Below are the code and all the weights of a small trained network. Each question names an input and a class and asks about switching units off, where a switched-off unit gives its printed mean instead of its output.

import numpy as np


def w(rows, s, z=0):
    codes = np.array(rows[::2]) - 128.0
    scale = np.full(codes.shape[1], s)
    scale[-1] = z or s
    return codes * scale


def norm(h):
    return h / np.sqrt((h * h).mean(-1, keepdims=True) + 1e-5)


def f(y):
    return y / 2 * (1 + np.tanh(0.7978845608 * (y + 0.044715 * y**3)))


def log_softmax(a):
    a = a - a.max(-1, keepdims=True)
    return a - np.log(np.exp(a).sum(-1, keepdims=True))


def net(x, mask):
    res = np.array(x, float).reshape(1, 8) / 4 @ E
    u = 0
    for l in range(2):
        y = f(norm(res) @ A[l][:, :-1].T + A[l][:, -1])
        res = res + np.where(mask[u : u + 13], y, B[l][:, -1]) @ B[l][:, :-1]
        u += 13
    return log_softmax(norm(res)[-1] @ U[:, :-1].T + U[:, -1])


A, B = {}, {}
E = w([
[122,128,129,130,128,132],'x0',
[146,140,124,112,141,129],'x1',
[123,167,101,80,5,167],'x2',
[177,73,254,142,104,211],'x3',
[175,90,45,206,122,219],'x4',
[110,74,112,33,158,156],'x5',
[110,119,133,143,118,129],'x6',
[124,122,131,137,123,126],'x7',
],0.006)
A[0] = w([
[156,127,62,147,114,171,33],'0.n1',
[68,2,79,36,160,186,12],'0.n2',
[152,49,15,166,110,157,2],'0.n3',
[159,81,119,191,150,234,69],'0.n4',
[125,116,174,151,198,115,155],'0.n5',
[77,20,113,25,152,140,9],'0.n6',
[186,28,157,156,221,88,6],'0.n7',
[143,77,84,99,73,73,2],'0.n8',
[145,203,161,225,106,111,129],'0.n9',
[124,120,60,115,224,74,217],'0.n10',
[159,105,130,179,165,77,108],'0.n11',
[91,108,219,74,103,98,78],'0.n12',
[116,130,191,120,128,146,11],'0.n13',
],0.0075,0.0032)
B[0] = w([
[140,125,129,119,122,88,145],'0.n1',
[167,207,123,187,148,159,199],'0.n2',
[161,111,110,140,126,90,179],'0.n3',
[155,111,121,112,146,71,192],'0.n4',
[107,131,141,113,145,125,182],'0.n5',
[148,252,192,178,117,114,183],'0.n6',
[99,109,130,122,159,164,181],'0.n7',
[118,136,111,101,129,149,116],'0.n8',
[136,174,142,146,163,129,191],'0.n9',
[79,103,126,139,146,139,255],'0.n10',
[110,134,151,137,146,164,155],'0.n11',
[154,102,106,123,138,92,192],'0.n12',
[164,110,98,111,145,129,124],'0.n13',
],0.012,0.0047)
A[1] = w([
[220,103,241,128,140,181,134],'1.n1',
[152,156,102,99,45,110,129],'1.n2',
[126,223,168,226,142,129,45],'1.n3',
[36,174,37,125,140,122,2],'1.n4',
[171,134,46,138,160,196,118],'1.n5',
[134,142,76,71,2,182,80],'1.n6',
[103,227,19,158,182,79,112],'1.n7',
[159,155,168,90,180,67,55],'1.n8',
[41,226,234,98,140,58,94],'1.n9',
[82,134,178,58,104,61,83],'1.n10',
[138,194,128,105,2,127,163],'1.n11',
[195,117,58,132,85,99,117],'1.n12',
[158,180,104,228,161,179,201],'1.n13',
],0.0082,0.0026)
B[1] = w([
[2,141,20,76,39,117,215],'1.n1',
[90,124,172,98,192,135,167],'1.n2',
[132,178,140,64,96,192,208],'1.n3',
[64,110,113,103,76,141,174],'1.n4',
[178,105,182,149,86,126,158],'1.n5',
[113,144,148,180,211,155,170],'1.n6',
[125,100,146,80,61,157,240],'1.n7',
[162,109,114,157,102,126,164],'1.n8',
[235,129,118,129,114,149,254],'1.n9',
[193,66,95,240,123,124,163],'1.n10',
[92,133,160,170,244,126,204],'1.n11',
[126,85,156,142,171,91,163],'1.n12',
[188,179,158,88,111,111,227],'1.n13',
],0.0088,0.0067)
U = w([
[162,196,151,101,88,153,252],'0',
[51,110,160,153,248,135,109],'1',
[20,78,72,82,23,117,71],'2',
[223,40,106,166,107,57,65],'3',
],0.014,0.0027)

Each question gives the input, the list of numbers given to net, and the class t.
The units are the neurons (one row each of A and B). Each row of codes is followed by its name. A weight is (code - 128) times the scale printed after its matrix; where a second scale follows, it is the last column's (A, B and U).
mask holds one flag per neuron, layer by layer. A switched-off neuron (its flag False) gives its mean, the last column of its row in B, instead of its output. The means were averaged over made-up inputs and are rounded, as every weight is.
A unit's drop is (log p(t) with every unit on - log p(t) with that unit switched off) / (log p(t) with every unit on - log p(t) with every unit switched off).
The circuit of an input: a set's keep is (log p(t) with only the set's units on - log p(t) with every unit switched off) / (log p(t) with every unit on - log p(t) with every unit switched off). Starting from the 12 units with the biggest drops (on a tie, the unit counted first), units are removed one at a time, each time the one whose removal leaves the highest keep (on an exact tie, the one counted first), for as long as the keep stays at least 0.8.
circuit, biggest first: the units of the circuit, biggest drop first
unit that matters most: the unit with the biggest drop
k most important neurons: the k neurons with the biggest drops, biggest first
top k neurons in layer l: the k neurons of layer l with the biggest drops, biggest first
input [5,5,-3,6,-4,-3,-4,6], class 2: circuit, biggest first : 1.n1
input [2,1,2,6,-7,3,7,-8], class 3: circuit, biggest first : 1.n10, 0.n12
input [0,3,-3,-7,8,8,6,1], class 0: circuit, biggest first : 0.n2, 1.n13
input [4,0,3,-7,8,5,-6,-7], class 3: top 3 neurons in layer 1 : 1.n1, 1.n5, 1.n12
input [-2,3,-3,-4,-5,3,6,1], class 3: 2 most important neurons : 1.n9, 1.n1
input [4,1,8,-7,5,2,-2,-7], class 1: top 3 neurons in layer 1 : 1.n6, 1.n11, 1.n1
input [3,4,5,-6,-7,-4,-5,0], class 3: top 4 neurons in layer 1 : 1.n10, 1.n9, 1.n1, 1.n3
input [8,-2,1,-8,7,-5,6,-5], class 2: top 2 neurons in layer 0 : 0.n2, 0.n6
input [7,7,2,-3,-5,4,-1,8], class 3: top 2 neurons in layer 0 : 0.n9, 0.n12
input [6,2,5,-5,-4,4,4,-4], class 1: circuit, biggest first : 1.n11, 1.n1, 1.n13, 1.n3
input [-7,0,-7,1,5,-7,-4,1], class 0: top 3 neurons in layer 1 : 1.n13, 1.n11, 1.n3
input [-2,1,-6,0,-7,5,-2,7], class 3: circuit, biggest first : 1.n9, 1.n10
input [2,1,4,-6,-7,-3,8,0], class 3: top 2 neurons in layer 1 : 1.n10, 1.n9
input [-7,-5,4,-5,0,5,3,-4], class 0: unit that matters most : 0.n6
input [4,1,6,-6,7,0,-8,4], class 3: top 2 neurons in layer 0 : 0.n3, 0.n6
input [5,-1,-7,-2,6,-7,0,-2], class 0: 4 most important neurons : 1.n13, 0.n9, 1.n11, 1.n3
input [-7,5,-4,4,2,8,-7,3], class 0: 2 most important neurons : 0.n2, 0.n6
input [8,-5,7,7,-6,1,-5,6], class 1: 2 most important neurons : 1.n11, 1.n6
input [-3,-7,-5,7,1,-4,4,4], class 2: 3 most important neurons : 1.n1, 0.n10, 1.n11
input [6,1,3,6,4,0,-8,4], class 2: unit that matters most : 1.n1
input [-1,-3,-5,7,-8,-6,-7,-1], class 3: top 2 neurons in layer 1 : 1.n9, 1.n7
input [6,2,2,-7,4,-5,3,1], class 2: top 2 neurons in layer 0 : 0.n2, 0.n6
input [2,5,-3,2,-5,5,5,4], class 0: 2 most important neurons : 0.n6, 0.n2
input [5,-4,-4,-6,-2,-3,-1,8], class 2: 2 most important neurons : 0.n6, 1.n11
input [2,-5,5,4,-5,-1,5,0], class 1: top 2 neurons in layer 0 : 0.n4, 0.n10
input [1,-1,-4,5,-4,-4,-8,2], class 2: 2 most important neurons : 1.n1, 0.n6
input [0,-2,0,5,-8,-1,-7,1], class 3: most important neuron : 1.n10
input [-6,-3,8,8,1,-5,8,6], class 1: 2 most important neurons : 1.n11, 1.n6
